Here is a tiny trained network, its code and every weight. The questions are about switching its units off for an input and a class, where a switched-off unit gives its printed mean instead of its output.

import numpy as np


def w(rows, s, z=0):
    codes = np.array(rows[::2]) - 128.0
    scale = np.full(codes.shape[1], s)
    scale[-1] = z or s
    return codes * scale


def f(y):
    return np.maximum(y, 0)


def log_softmax(a):
    a = a - a.max(-1, keepdims=True)
    return a - np.log(np.exp(a).sum(-1, keepdims=True))


def net(x, mask):
    res = np.array(x, float).reshape(1, 4) / 4 @ E
    y = f(res @ A[0][:, :-1].T + A[0][:, -1])
    res = res + np.where(mask, y, B[0][:, -1]) @ B[0][:, :-1]
    return log_softmax(res[-1] @ U[:, :-1].T + U[:, -1])


A, B = {}, {}
E = w([
[130,127,2,132,123,120,130,121,142,113,111],'x0',
[115,130,136,123,131,32,128,212,144,102,131],'x1',
[137,129,144,130,137,109,117,83,195,27,111],'x2',
[128,130,127,128,128,127,128,127,128,129,127],'x3',
],0.009)
A[0] = w([
[135,128,54,125,124,85,119,219,109,165,125,106],'N1',
[106,122,174,129,136,168,108,42,142,87,125,121],'N2',
[93,135,55,125,138,98,125,177,125,137,133,94],'N3',
[141,132,153,122,118,168,143,138,94,211,132,58],'N4',
[125,142,146,134,129,151,121,123,105,178,133,68],'N5',
[129,130,175,130,132,73,129,196,145,85,126,22],'N6',
[126,126,122,131,122,107,128,115,159,82,127,43],'N7',
[125,134,12,131,126,142,126,90,143,93,119,1],'N8',
[122,127,156,125,131,150,120,85,132,101,129,129],'N9',
[140,133,127,125,122,105,141,103,173,33,117,155],'N10',
[142,123,248,125,134,122,128,194,106,165,132,83],'N11',
[139,131,122,124,142,92,125,94,158,46,119,33],'N12',
[127,118,93,124,120,192,123,80,115,158,127,63],'N13',
[134,132,107,130,129,188,131,60,115,159,124,216],'N14',
[134,133,108,127,141,171,127,79,120,158,120,113],'N15',
[133,131,35,129,128,127,128,94,139,110,112,193],'N16',
[129,125,123,135,127,112,121,117,158,64,126,40],'N17',
[133,122,88,130,125,199,138,64,105,159,135,55],'N18',
[133,140,209,129,133,162,134,37,147,98,130,133],'N19',
],0.012,0.0065)
B[0] = w([
[214,156,139,133,114,135,180,173,146,111,107,220],'N1',
[223,137,158,126,113,118,169,98,130,123,94,207],'N2',
[204,145,147,128,141,145,164,154,127,122,94,193],'N3',
[72,111,140,126,129,110,96,57,143,101,137,192],'N4',
[107,120,138,123,131,118,104,84,128,121,128,162],'N5',
[45,106,135,129,124,150,81,35,115,144,144,178],'N6',
[92,133,105,133,133,134,133,188,122,134,140,154],'N7',
[81,87,169,125,142,99,57,4,127,128,147,198],'N8',
[176,133,144,131,123,122,151,109,127,123,111,173],'N9',
[81,105,136,120,140,133,87,64,109,152,145,234],'N10',
[20,125,62,128,130,146,104,195,122,134,156,216],'N11',
[55,131,87,129,125,149,123,214,120,142,159,182],'N12',
[81,142,108,128,128,131,140,204,125,130,140,190],'N13',
[78,96,141,125,147,115,71,61,128,113,145,254],'N14',
[80,120,110,129,120,132,114,171,123,141,148,189],'N15',
[110,155,124,132,111,142,163,218,123,142,131,249],'N16',
[81,137,100,133,126,137,126,195,121,136,143,162],'N17',
[75,146,99,124,126,132,138,218,125,136,140,203],'N18',
[244,136,141,134,132,101,157,70,143,129,96,225],'N19',
],0.016,0.0087)
U = w([
[110,89,148,122,147,114,84,50,125,124,139,179],'0',
[108,145,88,131,119,150,143,216,119,143,140,166],'1',
[255,147,148,132,120,122,180,123,149,107,84,7],'2',
],0.013,0.0021)

Each question gives the input, the list of numbers given to net, and the class t.
The units are the neurons (one row each of A and B). Each row of codes is followed by its name. A weight is (code - 128) times the scale printed after its matrix; where a second scale follows, it is the last column's (A, B and U).
mask holds one flag per neuron, in row order. A switched-off neuron (its flag False) gives its mean, the last column of its row in B, instead of its output. The means were averaged over made-up inputs and are rounded, as every weight is.
A unit's drop is (log p(t) with every unit on - log p(t) with that unit switched off) / (log p(t) with every unit on - log p(t) with every unit switched off).
The circuit of an input: a set's keep is (log p(t) with only the set's units on - log p(t) with every unit switched off) / (log p(t) with every unit on - log p(t) with every unit switched off). Starting from the 12 units with the biggest drops (on a tie, the unit counted first), units are removed one at a time, each time the one whose removal leaves the highest keep (on an exact tie, the one counted first), for as long as the keep stays at least 0.8.
circuit, biggest first: the units of the circuit, biggest drop first
most important unit: the unit with the biggest drop
top k neurons: the k neurons with the biggest drops, biggest first
drop when u is switched off: that unit's drop, to one decimal
input [1,-8,-2,3], class 1: top 3 neurons => (N18; N13; N10)
input [2,1,5,4], class 1: top 3 neurons => (N14; N12; N4)
input [-7,-3,-7,3], class 0: circuit, biggest first => (N4)
input [8,5,0,6], class 2: top 2 neurons => (N1; N3)
input [-2,-6,-7,-2], class 0: top 3 neurons => (N4; N14; N16)
input [3,5,8,3], class 1: top 4 neurons => (N12; N17; N14; N7)
input [-5,0,6,8], class 2: top 3 neurons => (N19; N2; N14)
input [-4,8,1,3], class 0: top 2 neurons => (N6; N16)
input [-2,0,-6,1], class 0: top 3 neurons => (N16; N4; N18)
input [1,1,4,3], class 1: top 4 neurons => (N14; N8; N4; N12)
input [-1,-1,-5,4], class 0: top 3 neurons => (N16; N4; N12)
input [0,-8,5,-4], class 2: top 2 neurons => (N2; N19)
input [-5,-3,-8,-2], class 0: top 2 neurons => (N4; N16)
input [8,2,-5,6], class 2: top neuron => (N1)
input [-1,-6,-7,-2], class 0: top 4 neurons => (N4; N14; N16; N5)
input [8,2,0,-3], class 2: drop when N3 is switched off => 0.2
input [6,2,0,4], class 2: drop when N11 is switched off => 0.3
input [0,-2,2,-2], class 2: drop when N8 is switched off => 0.4
input [8,7,-2,-7], class 2: drop when N8 is switched off => 0.0
input [-2,0,5,-3], class 2: most important unit => N14
